Below is a small trained network, with its code and all its weights. Each question gives an input and a class and asks what happens when units are switched off, that is, made to give their printed mean instead of their output.

import numpy as np


def w(rows, s, z=0):
    codes = np.array(rows[::2]) - 128.0
    scale = np.full(codes.shape[1], s)
    scale[-1] = z or s
    return codes * scale


def f(y):
    return y / 2 * (1 + np.tanh(0.7978845608 * (y + 0.044715 * y**3)))


def log_softmax(a):
    a = a - a.max(-1, keepdims=True)
    return a - np.log(np.exp(a).sum(-1, keepdims=True))


def net(x, mask):
    res = np.array(x, float).reshape(1, 8) / 4 @ E
    y = f(res @ A[0][:, :-1].T + A[0][:, -1])
    res = res + np.where(mask, y, B[0][:, -1]) @ B[0][:, :-1]
    return log_softmax(res[-1] @ U[:, :-1].T + U[:, -1])


A, B = {}, {}
E = w([
[120,197,91,221,231],'x0',
[157,158,240,139,133],'x1',
[49,200,57,105,31],'x2',
[169,147,169,206,2],'x3',
[131,111,51,159,216],'x4',
[253,135,64,128,93],'x5',
[173,168,190,97,208],'x6',
[91,28,150,187,119],'x7',
],0.0072)
A[0] = w([
[149,83,208,143,119,252],'N1',
[177,172,113,83,172,149],'N2',
[127,127,126,144,54,188],'N3',
[112,221,123,167,173,173],'N4',
[86,197,142,175,171,108],'N5',
[172,122,93,92,198,131],'N6',
[120,148,167,32,79,136],'N7',
[178,97,200,169,151,152],'N8',
[137,142,161,45,78,161],'N9',
[105,130,169,2,101,176],'N10',
[151,90,200,182,148,185],'N11',
[157,35,195,166,151,151],'N12',
[157,131,87,147,34,104],'N13',
[64,129,128,189,118,233],'N14',
[146,144,104,125,53,146],'N15',
[120,204,88,142,200,173],'N16',
[228,170,128,129,169,201],'N17',
[93,21,51,119,137,157],'N18',
[128,145,144,40,111,131],'N19',
[141,160,103,150,73,145],'N20',
[135,126,72,163,107,198],'N21',
[111,66,103,108,144,145],'N22',
],0.0094,0.0029)
B[0] = w([
[132,104,192,136,63,238],'N1',
[174,178,152,47,190,206],'N2',
[117,158,118,185,53,216],'N3',
[84,183,221,154,206,229],'N4',
[48,152,184,155,199,197],'N5',
[198,118,119,60,195,222],'N6',
[66,158,97,31,25,222],'N7',
[228,75,227,98,99,225],'N8',
[102,163,99,60,38,218],'N9',
[73,105,106,46,75,242],'N10',
[149,91,211,130,132,224],'N11',
[171,24,220,174,92,236],'N12',
[142,189,72,215,94,229],'N13',
[79,109,122,214,147,202],'N14',
[150,184,43,182,43,210],'N15',
[98,182,159,99,254,254],'N16',
[241,180,117,68,132,249],'N17',
[102,16,3,148,184,236],'N18',
[75,146,140,47,111,185],'N19',
[156,189,91,177,115,189],'N20',
[171,144,77,190,186,198],'N21',
[126,44,75,103,133,171],'N22',
],0.0061,0.0062)
U = w([
[70,78,69,171,136,131],'0',
[132,39,2,145,186,83],'1',
[137,15,197,168,95,116],'2',
[75,155,99,40,33,149],'3',
[153,208,59,236,58,120],'4',
[253,128,167,131,103,114],'5',
[169,173,118,77,225,47],'6',
[54,172,170,203,198,252],'7',
],0.0075,0.0022)

Each question gives the input, the list of numbers given to net, and the class t.
The units are the neurons (one row each of A and B). Each row of codes is followed by its name. A weight is (code - 128) times the scale printed after its matrix; where a second scale follows, it is the last column's (A, B and U).
mask holds one flag per neuron, in row order. A switched-off neuron (its flag False) gives its mean, the last column of its row in B, instead of its output. The means were averaged over made-up inputs and are rounded, as every weight is.
A unit's drop is (log p(t) with every unit on - log p(t) with that unit switched off) / (log p(t) with every unit on - log p(t) with every unit switched off).
The circuit of an input: a set's keep is (log p(t) with only the set's units on - log p(t) with every unit switched off) / (log p(t) with every unit on - log p(t) with every unit switched off). Starting from the 12 units with the biggest drops (on a tie, the unit counted first), units are removed one at a time, each time the one whose removal leaves the highest keep (on an exact tie, the one counted first), for as long as the keep stays at least 0.8.
circuit, biggest first: the units of the circuit, biggest drop first
top k neurons: the k neurons with the biggest drops, biggest first
drop of u: that unit's drop, to one decimal
input [-2,-7,-4,-2,-2,-7,-3,2], class 1: circuit, biggest first : N18
input [6,-7,7,6,5,-8,1,6], class 7: circuit, biggest first : N5, N4
input [-2,1,-5,-4,-3,-3,5,1], class 2: circuit, biggest first : N12, N1
input [8,-8,-8,-8,-8,8,-7,-5], class 6: circuit, biggest first : N2, N16
input [4,-3,3,-5,-8,-2,-6,8], class 1: circuit, biggest first : N18, N4
input [-3,2,-3,5,-6,-3,-4,-1], class 3: circuit, biggest first : N7, N9
input [5,-4,-8,-7,5,5,-4,-4], class 6: circuit, biggest first : N16, N2
input [-3,-8,1,6,-4,1,3,-4], class 4: top 4 neurons : N13, N15, N20, N3
input [-4,2,-8,7,-7,-6,-2,-7], class 3: top 3 neurons : N7, N9, N10
input [3,-6,7,0,8,-7,-8,-3], class 1: top 2 neurons : N18, N21
input [-1,-8,3,-1,-2,-8,3,1], class 1: top 2 neurons : N18, N1
input [7,-6,-1,7,7,-3,-6,-1], class 7: drop of N16 : 0.2
input [1,-3,5,3,0,-7,-7,3], class 4: drop of N18 : -0.1
input [4,3,7,-5,-1,0,-1,-2], class 7: drop of N18 : 0.0
input [-4,1,1,3,-7,5,-5,8], class 4: top neuron : N13
